[[-15  51 -28  21 -36  48  51  46  49]
 [-16  54 -29  21 -38  49  51  46  51]
 [ 37 -46  53 -73 -30 -77 -56 -52 -29]
 [-14  47 -28  24 -31  47  55  45  46]
 [ 37 -44  53 -74 -32 -77 -58 -52 -28]]
->
[[-16  54 -29  21 -38  49  51  46  51]
 [-14  47 -28  24 -31  47  55  45  46]]

[[-62  26  30  47  -6 -31  36  85  47  40]
 [-35 -52 -32 -84   3  26 -39 -88  39 -67]
 [ 53  48 -49  18 -27  14 -56 -89 -57  22]]
->
[[-35 -52 -32 -84   3  26 -39 -88  39 -67]]

[[ 53  49 -23  62 -28 -24  39 -73 -76 -34 -82]
 [-29 -46  -4 -43  51  40 -42  49  74  82   8]
 [-69  66  38  12  -9 -26  30  82 -35  39  36]]
->
[[-29 -46  -4 -43  51  40 -42  49  74  82   8]]

[[ 32  35  33]
 [ 51  52  52]
 [ 82  78  80]
 [-49 -46 -47]
 [ -5   0  -1]
 [-20 -22 -22]
 [  1   5   4]
 [-22 -22 -23]]
->
[[ 51  52  52]
 [-49 -46 -47]
 [-20 -22 -22]
 [-22 -22 -23]]

[[ -8   7  81  -3  16  52 -42]
 [-12   8 -32  55 -30  18   5]
 [  5  -4  90 -38  47  13 -54]
 [ 12   7   0  12 -24  29   5]
 [ 21   1  37  -7   8  16 -21]
 [ 19 -11  -9 -57  19 -39  27]
 [-45   8  40  56  37  16  21]]
->
[[-12   8 -32  55 -30  18   5]
 [ 12   7   0  12 -24  29   5]
 [ 19 -11  -9 -57  19 -39  27]]

[[ 10   8   0]
 [ 94  86  -1]
 [-59 -63   0]
 [  7  13   4]
 [ 65  61   1]
 [-86 -81   2]
 [ 87  79  -1]
 [ 47  37   0]
 [ 54  52   2]]
->
[[ 94  86  -1]
 [  7  13   4]
 [-86 -81   2]
 [ 47  37   0]]

[[  1 -63  43]
 [-33  65 -32]
 [-45  78 -43]
 [  3 -45  28]
 [-23  57 -26]
 [ 12 -73  51]
 [  8 -70  50]
 [  3 -50  34]
 [-24  56 -26]
 [-35  66 -33]
 [-22  41  -7]
 [-22  59 -27]]
->
[[-33  65 -32]
 [  3 -45  28]
 [ 12 -73  51]
 [  3 -50  34]
 [-35  66 -33]
 [-22  59 -27]]
---
[[ 58 -80  69  98]
 [ 57 -77  66  58]
 [-16   1   3  -3]
 [ 42 -31  27   2]]
->
[[ 58 -80  69  98]
 [ 57 -77  66  58]
 [ 42 -31  27   2]
 [-16   1   3  -3]]

[[ -2  86  89  87 -62  71  71  89]
 [ 41 -44 -55 -47  54 -26 -27 -49]
 [-46 -15 -15 -18 -32 -28 -30 -15]
 [-44  22  22  20 -82   6   5  23]
 [ 21 -59 -66 -62  76 -46 -47 -63]
 [ -6  74  77  75 -62  62  61  77]]
->
[[ -2  86  89  87 -62  71  71  89]
 [ -6  74  77  75 -62  62  61  77]
 [-44  22  22  20 -82   6   5  23]
 [-46 -15 -15 -18 -32 -28 -30 -15]
 [ 41 -44 -55 -47  54 -26 -27 -49]
 [ 21 -59 -66 -62  76 -46 -47 -63]]

[[ 13   0  46  32 -75 -33 -59 -47  -9]
 [-70 -38   2 -50  30  65   3  57 -47]
 [ -1 -40 -76  20 -19 -24  93  24 -35]
 [-81 -20  47 -16  -2 -50 -49  28  64]
 [  4  24  -7   1  27 -11  46  22  62]]
->
[[-81 -20  47 -16  -2 -50 -49  28  64]
 [ 13   0  46  32 -75 -33 -59 -47  -9]
 [-70 -38   2 -50  30  65   3  57 -47]
 [  4  24  -7   1  27 -11  46  22  62]
 [ -1 -40 -76  20 -19 -24  93  24 -35]]

[[ 12   2  11  -6  -7   5  93]
 [ 18  22  21   3   5  25  29]
 [ 31  61   0 -14  50  49 -55]
 [ 16   7  -3 -14  10  -1  16]
 [-18 -18  20  29 -32  -7  18]
 [-35 -26  10  20 -31   5  41]
 [-41 -81  23  29 -75 -48  46]
 [-28 -34   9  23 -32 -18 -35]
 [ 35  38  27   7  16  26 -53]
 [ 24  17 -24  -7  23 -34 -43]]
->
[[ 35  38  27   7  16  26 -53]
 [-41 -81  23  29 -75 -48  46]
 [ 18  22  21   3   5  25  29]
 [-18 -18  20  29 -32  -7  18]
 [ 12   2  11  -6  -7   5  93]
 [-35 -26  10  20 -31   5  41]
 [-28 -34   9  23 -32 -18 -35]
 [ 31  61   0 -14  50  49 -55]
 [ 16   7  -3 -14  10  -1  16]
 [ 24  17 -24  -7  23 -34 -43]]

[[ 23  64 -38 -26  29 -49  69  20]
 [ 20  69 -21 -30  25 -50  50   3]
 [  9  95  -8 -19  13 -34  37  -8]
 [ 39  62 -59  10  68 -23  28  -3]
 [ 16  14 -28  26  -7   2  45 -34]
 [ 19  69   9 -12  22 -79  29 -20]
 [ 15  44  12 -11  18 -56  22 -13]
 [ 22  66  -6 -11  30 -69  35 -15]
 [ 64  67  34 -24  22 -71  11  56]]
->
[[ 64  67  34 -24  22 -71  11  56]
 [ 15  44  12 -11  18 -56  22 -13]
 [ 19  69   9 -12  22 -79  29 -20]
 [ 22  66  -6 -11  30 -69  35 -15]
 [  9  95  -8 -19  13 -34  37  -8]
 [ 20  69 -21 -30  25 -50  50   3]
 [ 16  14 -28  26  -7   2  45 -34]
 [ 23  64 -38 -26  29 -49  69  20]
 [ 39  62 -59  10  68 -23  28  -3]]

[[  8 -21  -5 -35  -3   2  -1   2]
 [ 11 -33  -1 -34   0   1   2   2]
 [ 11 -54   5 -84   6   3   8  14]
 [  8 -39   3 -40   0   3   2   3]
 [-72  54  61 -15  31   3  20  34]
 [ -5 -39  20 -32   7   3   7   6]
 [-16  -7  -2 -57 -18  12 -13   3]]
->
[[-72  54  61 -15  31   3  20  34]
 [ -5 -39  20 -32   7   3   7   6]
 [ 11 -54   5 -84   6   3   8  14]
 [  8 -39   3 -40   0   3   2   3]
 [ 11 -33  -1 -34   0   1   2   2]
 [-16  -7  -2 -57 -18  12 -13   3]
 [  8 -21  -5 -35  -3   2  -1   2]]

[[ 34  19 -79 -83  54  96  92   3 -68  86 -71  95]
 [-91 -68 -86  82  19  44 -76  83 -79  30  43  10]
 [ 16 -16 -56  62 -48 -68  91  91  13  51  55  66]
 [ 30  70  83 -86  71   0  38 -14  29 -23  15 -81]]
->
[[ 30  70  83 -86  71   0  38 -14  29 -23  15 -81]
 [ 16 -16 -56  62 -48 -68  91  91  13  51  55  66]
 [ 34  19 -79 -83  54  96  92   3 -68  86 -71  95]
 [-91 -68 -86  82  19  44 -76  83 -79  30  43  10]]
